Levels
[-16.0   7.5 -36.9  25.3  50.2  -8.7 -35.9 -18.0  14.8 -29.5   1.6 -15.2
 -34.0  -1.9   2.8 -35.1  14.1  -2.5  14.8  -3.6  66.7   5.8  36.1  -1.2
  -4.6  -1.8  19.8  30.1  17.0  -4.3  35.7   6.8  -4.8]
0
[-17.2 -23.1 -29.2   1.0  -7.4   7.4  17.5 -29.9  -3.9   8.4   3.0 -13.6
  -6.9   2.7   2.6 -11.9  -2.0  13.1  10.3   0.3  20.0  -7.4  27.9  11.6
  -1.6  -2.9  -6.4   5.0  15.6  -5.3  -6.2   1.0  -8.1]
1
[ -1.6   0.2  -0.8  28.2  11.8   1.6   4.8  -2.6   8.0 -14.7  -3.4   0.1
  -3.2   4.6 -15.8 -23.1   1.4   9.1   1.5   3.8  37.6   8.9  25.3 -12.0
  -1.6  -8.7  14.9   2.4  11.9   9.4  -4.2  -1.9   4.9]
3
[ -9.4   0.5  -8.1  23.6  13.8   0.1   7.1  -6.2   6.9 -18.9  -6.0  -9.1
 -26.7   1.0  -4.5 -22.8   7.4   7.5  -0.7   4.4  42.5  -5.1  19.2  -6.2
   4.9  -1.6  16.3   3.5  21.2   7.6   7.1   5.6  -7.6]
3
[ -9.1  -8.6  -8.4   3.3 -27.6   7.6  22.9 -14.7  -4.8  -3.2   3.1  -2.9
 -14.5  11.1 -10.2  -4.5  -6.0   6.4   1.5   6.0 -17.7   0.8  10.1  13.2
  -3.3 -10.7   1.2  14.9  15.0  -1.3   6.4  -4.7  -3.2]
2
[-18.8  -7.5 -29.9   8.6   0.8  -2.4   7.5 -28.4   5.0  -9.3   4.9 -11.4
  -6.9   1.0  15.0 -18.0  -1.1   5.6   7.1  -6.9  36.9  -6.0  25.3  15.4
  -3.1   0.9  -3.1   2.5  15.0  -3.0   7.1   0.8  -1.6]
1
[ -8.7   0.3  -1.7  10.8 -13.6  21.8  25.6 -30.0  -7.1  -9.8  -2.5  11.7
  -5.2   0.2   0.5   1.6  -5.9  -1.6  -6.5   9.9  -5.9  -7.5  12.1   8.6
  -5.7  -1.9   3.0   7.8  12.2   1.2  -2.5   2.5  -5.6]
2
[  0.5   8.8   7.7  32.3   8.0  -5.0  11.3   2.3   1.8 -12.1  -9.5   2.3
 -18.6   4.4 -18.6  -9.5   2.0   8.4   7.4  12.0  17.9  -8.6  21.1 -13.3
   3.2   0.9  30.0 -11.5  16.1   6.0  -0.3  -1.5  -4.2]
3
[ -7.1  -7.1 -29.2  17.7  -4.6   6.0  16.6 -28.2  -1.4  -4.9   2.8  -8.4
  -9.8  -7.0   0.8 -13.1  -0.4   9.7  11.2   6.1  11.7  -1.6  27.1   7.4
   0.8  -5.2  -6.4   6.2   4.0  -5.7  -2.9   3.6  -8.5]
1
[  1.9  -6.4  13.6   7.4 -25.6  13.0  27.5   2.5  -5.7   4.0  11.1   6.4
  -2.3   7.2 -20.0   6.4  -3.1  -8.9 -13.6   4.4 -33.6  -2.0   6.3  21.0
   4.8 -10.4  -6.4 -49.7   3.0  14.0 -16.3   0.6   0.6]
3
[ -7.1   1.4   1.8  26.3  10.6  -2.3  24.0  -2.4   1.0 -11.5  -4.7   0.1
 -14.7   6.6 -14.8 -16.9   4.9   1.3  -8.8   6.4  19.5  -0.8  12.3 -15.7
  -0.7  -7.4  10.6  -7.7   5.1  20.2  -1.4   6.6   0.4]
3
[  4.0  -5.5  16.6  18.2  -1.4  14.6   9.4  16.0   2.0  -9.8   0.4   1.1
 -12.2   6.9 -20.6  -8.8  -4.5  -2.8 -11.9   8.6  -8.7  -4.4   9.1  -6.5
   4.8  -6.7  10.4  -8.9   7.0  19.4 -10.1   4.3  -4.3]
3
[ -5.7  -4.6 -18.0  27.8   9.0   1.7  12.5 -15.1   1.7 -22.6   0.4 -14.5
 -13.4  17.5 -12.6  -9.7  -3.5  12.1  13.6  -3.2  18.4   3.5  23.1   5.2
  -4.5   1.3  13.6   2.4   8.6  -0.5   8.9  -0.1  -3.6]
0
[ -4.5  -2.9 -18.8  16.3  18.1   3.9   5.7  -8.6   0.6  -8.9  -3.2 -19.9
 -16.0  -4.9 -11.4  -1.3   5.6  -2.3   0.1   2.4  30.2  -2.2  19.5  -3.4
  -4.3  -8.7  10.9   0.0   9.2  -3.1  18.4   9.1   1.2]
0
